Below is a small trained network, with its code and all its weights. Each question gives an input and a target symbol and asks what happens when units are switched off, that is, made to give their printed mean instead of their output.

import numpy as np


def w(rows, s, z=0):
    codes = np.array(rows[::2]) - 128.0
    scale = np.full(codes.shape[1], s)
    scale[-1] = z or s
    return codes * scale


def f(y):
    return y / 2 * (1 + np.tanh(0.7978845608 * (y + 0.044715 * y**3)))


def softmax(a):
    e = np.exp(a - a.max(-1, keepdims=True))
    return e / e.sum(-1, keepdims=True)


def log_softmax(a):
    a = a - a.max(-1, keepdims=True)
    return a - np.log(np.exp(a).sum(-1, keepdims=True))


def net(x, mask):
    ids = ['ΓΞΠΣΦαεζηθλμτψω'.index(c) for c in x.split()]
    T = len(ids)
    res = E[ids] + P[:T]
    q, k, v = (res @ M[0].T for M in (Q, K, V))
    z = softmax(np.where(np.tri(T) > 0, q @ k.T / 3**0.5, -1e9)) @ v
    res = res + np.where(mask[0], z, O[0][:, -1]) @ O[0][:, :-1]
    y = f(res @ A[0][:, :-1].T + A[0][:, -1])
    res = res + np.where(mask[1:13], y, B[0][:, -1]) @ B[0][:, :-1]
    return log_softmax(res[-1] @ U[:, :-1].T + U[:, -1])


Q, K, V, O, A, B = {}, {}, {}, {}, {}, {}
E = w([
[190,67,252,115,46],'Γ',
[178,62,154,187,203],'Ξ',
[115,147,172,97,139],'Π',
[60,131,86,98,51],'Σ',
[163,173,187,149,101],'Φ',
[65,148,72,91,132],'α',
[160,179,120,91,117],'ε',
[187,180,163,156,175],'ζ',
[142,94,147,188,51],'η',
[141,80,96,35,140],'θ',
[114,135,162,99,123],'λ',
[96,122,57,179,157],'μ',
[127,141,134,85,168],'τ',
[122,126,153,102,157],'ψ',
[108,150,33,171,99],'ω',
],0.021)
P = w([
[2,136,173,135,127],'0',
[102,143,114,140,117],'1',
[107,146,116,150,122],'2',
[114,149,119,156,122],'3',
[120,149,117,164,124],'4',
[127,148,118,171,129],'5',
[135,151,117,180,134],'6',
[140,152,119,187,137],'7',
[144,150,121,192,139],'8',
[148,153,127,198,138],'9',
[148,154,131,206,142],'10',
[155,159,129,211,141],'11',
[143,155,137,208,132],'12',
],0.013)
Q[0] = w([
[222,171,255,27,163],'h1',
[253,16,178,19,99],'h1',
[116,193,211,170,139],'h1',
],0.023)
K[0] = w([
[3,118,138,43,158],'h1',
[167,103,5,5,113],'h1',
[15,116,169,172,166],'h1',
],0.021)
V[0] = w([
[141,115,219,136,101],'h1',
[141,209,78,150,59],'h1',
[99,4,113,180,65],'h1',
],0.016)
O[0] = w([
[185,97,11,81,132,170],'h1',
[190,114,187,163,30,254],'h1',
[74,31,162,177,216,129],'h1',
],0.012,0.0036)
A[0] = w([
[137,94,225,36,155,167],'n1',
[182,102,183,162,95,140],'n2',
[154,92,227,31,104,87],'n3',
[55,189,88,141,67,131],'n4',
[198,162,252,5,166,160],'n5',
[135,67,88,130,102,143],'n6',
[77,169,62,98,87,56],'n7',
[40,117,65,108,51,192],'n8',
[111,76,134,159,83,76],'n9',
[99,88,87,152,84,2],'n10',
[75,229,125,132,142,112],'n11',
[141,181,182,90,188,86],'n12',
],0.013,0.0084)
B[0] = w([
[199,215,96,198,155,185],'n1',
[145,111,106,129,186,243],'n2',
[155,64,218,38,190,153],'n3',
[46,87,88,71,175,250],'n4',
[110,54,70,173,26,184],'n5',
[104,116,165,141,89,207],'n6',
[56,196,162,219,66,246],'n7',
[247,99,107,128,189,253],'n8',
[77,155,56,50,68,185],'n9',
[190,142,202,47,94,159],'n10',
[113,159,249,63,123,199],'n11',
[161,139,131,47,38,165],'n12',
],0.017,0.013)
U = w([
[195,183,117,77,196,110],'Γ',
[115,236,90,103,162,156],'Ξ',
[140,76,216,145,75,77],'Π',
[25,62,169,238,143,181],'Σ',
[168,133,193,62,146,94],'Φ',
[84,115,139,172,54,2],'α',
[88,74,39,96,166,121],'ε',
[95,22,143,127,72,140],'ζ',
[151,138,88,20,204,147],'η',
[130,138,93,178,255,152],'θ',
[122,121,167,82,102,117],'λ',
[144,162,161,71,198,93],'μ',
[191,33,175,148,139,103],'τ',
[167,144,23,160,90,208],'ψ',
[160,159,250,225,133,131],'ω',
],0.0069,0.0049)

Each question gives the input, a string of symbols that net reads in full, and the target symbol t.
The units are the heads (3 rows each of Q, K, V and O) and the neurons (one row each of A and B). Each row of codes is followed by its name. A weight is (code - 128) times the scale printed after its matrix; where a second scale follows, it is the last column's (O, A, B and U).
mask holds one flag per unit, heads first, then neurons. A switched-off unit (its flag False) gives its mean, the last column of its rows in O or B, instead of its output. The means were averaged over made-up inputs and are rounded, as every weight is.
A unit's drop is (log p(t) with every unit on - log p(t) with that unit switched off) / (log p(t) with every unit on - log p(t) with every unit switched off).
The circuit of an input: a set's keep is (log p(t) with only the set's units on - log p(t) with every unit switched off) / (log p(t) with every unit on - log p(t) with every unit switched off). Starting from the 12 units with the biggest drops (on a tie, the unit counted first), units are removed one at a time, each time the one whose removal leaves the highest keep (on an exact tie, the one counted first), for as long as the keep stays at least 0.8.
circuit, biggest first: the units of the circuit, biggest drop first
k most important neurons: the k neurons with the biggest drops, biggest first
drop when u is switched off: that unit's drop, to one decimal
input ω τ μ μ Φ Π μ ζ μ μ Σ μ Φ, target τ: 2 most important neurons => (n3; n2)
input μ μ Φ Φ μ μ Π Φ τ θ, target ψ: circuit, biggest first => (n4; n11)
input μ Γ μ Γ θ Σ μ ψ, target ω: circuit, biggest first => (n4)
input Φ Φ ε, target ψ: circuit, biggest first => (h1; n11)
input ε τ μ ζ μ ζ α Φ Φ Φ Φ, target ζ: 2 most important neurons => (n5; n8)
input λ μ Φ Φ μ η μ μ Σ ω, target ζ: circuit, biggest first => (h1; n9; n6)
input ε ζ μ μ Φ ζ Γ α Φ μ Φ Π, target ζ: circuit, biggest first => (n5; h1; n1)
input ω μ μ μ μ ω μ ζ Φ α ζ, target τ: 4 most important neurons => (n3; n2; n5; n7)
input Ξ Σ θ μ Φ α μ μ μ ω Φ, target η: 2 most important neurons => (n7; n12)
input μ ω μ μ μ μ μ Σ Σ ψ ω Γ μ, target τ: 4 most important neurons => (n6; n10; n4; n9)
input μ α ε Φ η Π μ ω μ, target ζ: 3 most important neurons => (n9; n7; n6)
input ζ μ μ μ Φ Φ, target α: circuit, biggest first => (h1; n5; n7; n11)
input Γ μ μ Σ, target τ: 2 most important neurons => (n8; n6)
input Φ Σ ω τ λ Φ Π Ξ, target θ: 2 most important neurons => (n2; n7)
input τ Φ μ η μ Φ Φ μ μ ζ Π μ Π, target λ: 2 most important neurons => (n11; n12)
input μ θ μ Φ, target ω: 2 most important neurons => (n1; n4)
input Γ μ μ ζ, target ε: circuit, biggest first => (h1)
input μ μ ψ ε ζ Φ Σ μ Φ μ η Γ μ, target τ: 3 most important neurons => (n6; n10; n4)
input μ Σ μ η Φ θ μ μ ω Γ, target τ: 4 most important neurons => (n3; n5; n1; n7)
input Σ Π μ μ Σ μ μ ζ Π Σ Σ Γ, target τ: 3 most important neurons => (n3; n5; n4)
input α μ λ θ Σ, target η: most important neuron => (n7)
input Φ η μ μ μ ζ μ ω, target Ξ: drop when n4 is switched off => 1.8
input Φ ω Σ μ μ μ μ τ, target ψ: drop when h1 is switched off => 0.2
input Φ μ Φ ζ Σ μ ε η Π, target ψ: drop when n7 is switched off => 0.0
input Σ μ ω ω Σ Φ Σ μ Π, target θ: drop when h1 is switched off => 1.2
